Each row is followed by its class. Each block has new classes.
[  10   -6   10   -7  -23  -49  -13   -6    2   15   16   -2 -113  -12
   -2   -3   10   11  -14   47  -13    3    0   11    6  -36  -20    7
   16   11    6    2   -7  -11    5   58    2  -23  -15    1  -14   -6
   -2   13  -16    1   15   -8   -8  -21  -17   -3    7   -8    8   -5
   -2  -21   -2  -13    1    9  -16    4   -2   57    3   -8    3   -6
   10    9   -3   12  -24] : G
[   1  -15   -2   -7  -40  -62  -21   12   18   15  -25    1 -113  -18
    0   -2   45   10   -1   98  -36    1   -2  -10   39  -47  -10   18
   27   -1   16    0    3    4   -2   51    7   -7  -30   11   -7    9
  -49   -6    3   20   -8    4   -5    0  -34    2   14   -5  -16    1
   -5   -7   14   35   -7    2  -39   19   12   26  -17  -30    9  -15
   -1  -10  -18    5  -26] : A
[ 11  -9  18  -4  16 -68 -34  -9  34   5   0   1 -89  -4   2   4 -13 -15
 -21 113  21  -3   8  10 -16 -61 -20  -8   5  24   6  -2  29  -1  -3  40
   7 -12 -28 -15 -21 -20  14 -20   2  -7 -44  12  -1 -57   4  -3  -5  10
  24  13 -15  -9  -9 -40 -20  -3   2  38   5  35   1   3   4 -15  -7   0
  -2  10   3] : Q
[  16   -4    1  -30  -53  -92  -18    3   24   -3  -37  -25 -113  -15
    1    4  -23    7   -5  101   -7    8   -5   -1   16  -26   -3    3
    7  -15    3   -5    7   -2  -10   16    7   -6   -5  -12  -23   15
  -17  -10   -7   11    2   -2    8  -12   -9   -3   13  -22   -7  -31
  -10  -11   25  -14    0    7   19   -7    0   42  -23  -13   17    0
    1   -8   27    6  -15] : G
[   7   -2   10   -9  -24  -48  -13  -10   13   13   -8   11 -113   -9
   -5    0   -3    9  -17   58   10   -2    6   -1   11  -33    2   -4
   23    4    3    6   -4    2  -10   30   11   -4   -4   -1  -10   -2
  -18    7  -13    2    4   -5   -6   -3  -15   12   15    4    2   -2
  -23   -5   16   -9   -7    3  -23   24    1   33    0   -8    1  -19
   -4   -3   -4   -2   -9] : G
[ -1  -6   7  18 -34 -51  -2   4  15   6 -31   4 -63  13   5   1  15  14
 -15  44 -29   4  11  17  14 -36 -25   7  22  12   8   4  -1   4   5  76
   7  -2 -20  -2   3 -10  13  26 -26  10   6  -1 -13 -53   0  -8  11  -9
 -14  20  -1  -9  15  -4  -4  15 -44  42   7  27   8  -5   5   3  30  -1
  -9  -1 -23] : G
[ 24   4 -13  12 -29 -62   8  -4   3  -3 -28 -15 -69  10   0   0 -12  11
  -1  14 -21  -8 -23  -7   3   1  -3  -4  34   1   0 -11  14  10  -7  18
   6  -8  -3  -6   1  -4   7  44 -12   5  13  -5  -5 -17  -3  -5   7  -5
  13 -14   3   8   9  -2   1  -1  15  26   4  11   4   9   9   1   6 -32
   0  -3   2] : G
[  4 -18  -8 -13 -50 -63  -4  14  20  -3 -15  -1 -98   6  -6   2 -14  12
   3  38  -4  27   1   5   5  -9   0  12  13  -4  -3   8   8   2 -29  -4
  -3  -3  14  -4   4  -2 -23  19   0  -5   4   4  27 -29 -19  -6  -2 -14
 -13 -28  -4 -19  27  -9  -1   7  18   8   0  10 -13  -7   4  13  -9   5
   4  -3 -29] : A
[  -3   -4   -3    9  -40  -47    5    7   16    6  -30   -7 -100   16
    5    9    0    8    1   18  -29    8    4   -5   20    7    1    1
   35    6    9   11    3    5    6   37   10   -7    7   -6    9   -3
  -15   29  -21    4   16    3   -8   12  -15    3    7   -5   -5  -11
   -5   -1   21  -12   -5    8   -5   20    3   21   13   19    2   -4
    9    3   -7  -14   -1] : G
[   9  -10   -3  -13  -52  -43  -16   -7   13    9  -24    9 -113  -19
    9    4   21   -7  -13  102  -27    0   -1   -4   19  -36   -4   -6
   10   -2   12    0    6   -2    5    4    1   -9  -17   -9    0    6
  -18  -36    1    6    5   10   22  -18  -19    9   12    0   -2  -24
    9   -9   29  -14  -17   -9    5   -2    2   36  -34  -20    2   -6
   -4  -11    1    6  -22] : A
[  12  -35    0  -17  -58  -62  -12   -5   13    7  -14   -5 -113   -5
    7   -1   17    4  -19   96  -30   11   -4    4   -6  -50  -13    8
   20    4   15  -42    2  -14    0   25    4   -7  -13  -12  -19    5
  -11  -17  -13    5    3   -6    7  -27  -20   36   14    2    3   -9
   -5  -21   20   -7  -10    8  -21  -13    4   34  -15    0  -28   -3
   -2   -7   -7    3  -23] : A
[-16 -18  -1   5 -36 -63  19  -4  15  -2 -21  -6 -78  32  24  -8 -11  11
  -4   3  -3  16  -8  10  -2  13  -5   7  17   4  -6   1   8  10   2  22
  -1  -7   4  16   1   2  -7  30 -13   7  22  -6 -14  -9  -4 -11  12   7
   2 -19   1   2  17 -17  14  -3   1  -7  -8  15   5   7  14   8  -2  -5
   1 -11  -4] : A
[  -7  -15   -6  -15  -68  -40  -17    7   21   11  -25    9 -113  -21
   -1  -14   26   21  -21   26   -6    9    1   10   28  -17   -8    6
   11   -1    6   -8  -19  -26   -3   13    5    7    2   -2  -12   -3
  -11   22   -4   -4   20    3  -25   -4  -19    2   12    9   -4  -23
  -12  -17   30    0    8   14  -44    0    8   15    2  -13   -1    2
   -6   -3    0   -8  -16] : A
[  7  -4  12  22 -10  -8 -14 -15  -3   3   2   4  -4   0   7   2  24  -8
  -7  41 -15 -23   6  24 -20 -41 -15   4  -2   5   1   3   8   3  -1  25
   6 -11 -17  -3  -2  -4  10 -28  10  -1  17  12  -7 -62   2 -12   2 -12
  -2  32   3   3 -14  -2 -12  -3  -7   4   2  28 -19  14  12 -14   9   0
   1 -13 -15] : V
[ 22   7   0  -1 -12 -33 -15 -10  11  14 -34   4 -59  -1  -9  -6  32   4
  -9  49 -20  -9   5  22   0 -47 -19  10  18  16  -2  -7  -6   9   0  48
   5  -2 -26  13  -8   8   0   4 -14   6  -1   7 -22 -44  -3 -15   1  -2
 -12  14   6   0   6 -24   4   4 -36  32   2  21  -3  -7   1  19   0  -3
 -30  -4 -17] : V
[ -3  -6   2  12  19 -17   2  -3  19  11 -14  -6  76   4   0   1 -12   7
  -2   3   0   4  10  35 -11 -17 -39  -1  10  16  -5   6   2   3 -13  44
   1   8  -1  -1  11 -18  19  49 -35 -25  -6  18 -15 -48  10  13   9   5
   5  24  -3  -7   7 -13  12  16 -36  31  -8  -2  25  11   9  -7 -20   4
  -1 -20  -9] : Q
[ -4   4   0  23  27 -23 -12   0  -1   4 -11  12 -32  15  -6  -1  31   4
 -13  61 -29  -3   7  -8  21 -37 -34   7  39  19   9  -3  10   0  -1  99
   5   3 -15   4 -14  -3 -13  17 -24   3  -9  -5 -19 -13  -6  -2  15  -5
 -14  44  -8 -29   0  -4  -9  -1 -31  62 -11  23  31  -7  -1 -28   6   8
 -12  -7   1] : Q
[   9   -2    3   -4  -76  -58   -8   -1   -6   -3  -26   -4 -113  -16
  -13   33   25    1  -10   64  -26    0    3   30   25  -28   -9    8
   25   10   17    2    2   -7   -2   28    3  -12   20  -12  -16    2
  -14   13  -11    1    7    4   -2  -25  -33    7   17    0  -20  -10
  -11  -13   41  -11   -1    9  -43    2   21   29  -26  -15    7    1
   -7   -8   -9    1  -30] : A
[  4 -10  12 -10 -36 -60   8   1   7  -5 -27  -4 -83   4  -1   8 -24  -4
   6  11 -25  16   7  -6  15  13   2  -1  -6  -5  -3 -21  11   7  15  -9
  15  -7   3 -19   7  -4 -10  22   4  -2  17  -8   3  16 -17 -32  -6   7
   2 -30   4   0  22  -2   9   6  16  -4  -7  16   5  -3   4   1   3  -3
   1  -7   7] : A
[   3  -28   -2  -10  -30  -52   -4   -7   -1    7  -12    1 -102   -4
    6  -13  -13    6    6   31   -3   -2  -10   -6    1    1    2    1
   10   -5    1    4    7   -7    1   -9   -3   -8    8   -7    4   -3
   -5    3    0    4    3   -1   12   -5  -11    2   -2    6    1  -41
   -8  -26   20    1  -20   -4   23  -13   13   21  -10   -3    1    6
    6    7   21    6   -6] : A
[  7  10  10   2 -12 -25 -30   8  25  21  -9   1 -97  -8  -2   5  36   5
 -15  71 -16  -4  13   3  21 -47 -30  27  34  15  11  -7   0   0  13  44
  -2  -5 -19   2 -24   4 -28   9 -21   5  -1 -16  -4  -9  -6 -21   4 -10
  -6  12 -17  -6  17 -10  11  13 -38  45  -7  28   9  -1 -26 -16  -8  -1
 -15  -7 -27] : G
[ -4 -19   1  34 -41 -79   0  -4  12  -4 -63   7 -49  24  11  -1  28   1
 -18  58 -43  -8   4  37  -8 -47 -10   2  29  22   6   3 -18  29  -8  78
   0 -14   0  -9   6 -10  13  31 -13  -4   1   6 -54 -96 -18 -14  12   9
 -23   7  -8 -13  24  -4   0  22 -30  32   8  21 -19  -8  25   2  14  -3
   4  -7 -32] : V
[ -1  -6 -13   5 -19 -34  15  11  14   1 -24   0  11 -22 -42   9  10   6
   0   6   3   3   4  15  31 -11  -4   3  15   3   3  -3   4   4   6  29
  10   1  -5  -6  -7 -20  -5  36   7   9   5  -5 -14  -8  -6   1  21  -6
   6 -14   8   2  25   4  -6   4 -49  24  -7  -3   4 -18   6  11  -6   0
   1  -4  -2] : A
[-10  -1   6   1  -4 -20  21   4  27  -1 -16   2   3 -10  10   0   5  -5
  -9  43  21  19 -10   1  20 -24  -5  -6   4  -1   6  -4   2  13  -1  17
  -3   4   1   0   7  -3 -16   7  -3  13 -30   0  -1   4 -10   0  -1  -4
   2  18  -3   9  17   4   9  12  -9  31   4  -3   6  -1  13 -20  -8   5
 -21 -12   4] : Q
[   0   -6   -4  -29  -57  -56  -25    4   24   10  -21    2 -113  -26
    3    7   17   -6   -7   95  -18    1    3    1   20  -43   -9    0
    3  -10    8   -7  -10    8   12   17    1   -8  -20  -15  -12  -18
  -20  -24   -4   16    1    9   12  -14  -10   -5   -9    1   -1  -12
  -21  -13   23   -8  -10   16  -16    3    5   31  -27  -27   -2  -17
   -4   -2    1   -3  -13] : A
[ -7   2  -2  15  51 -25 -34  21  39  24 -11  -1  -8  11   0  18  32   4
 -61  92 -30  -9  30  29   6 -75 -25  16  40   1  -4  -3  -8  -2  13 113
  28  -7 -38   0 -12  -5  12  30 -31  -6  -4   9 -29 -80  -4 -10  18   1
  -8  52  -3 -14  -3  12  -9   2 -55  62 -11  28  22 -10   1 -20   7   4
 -16  -4 -32] : Q
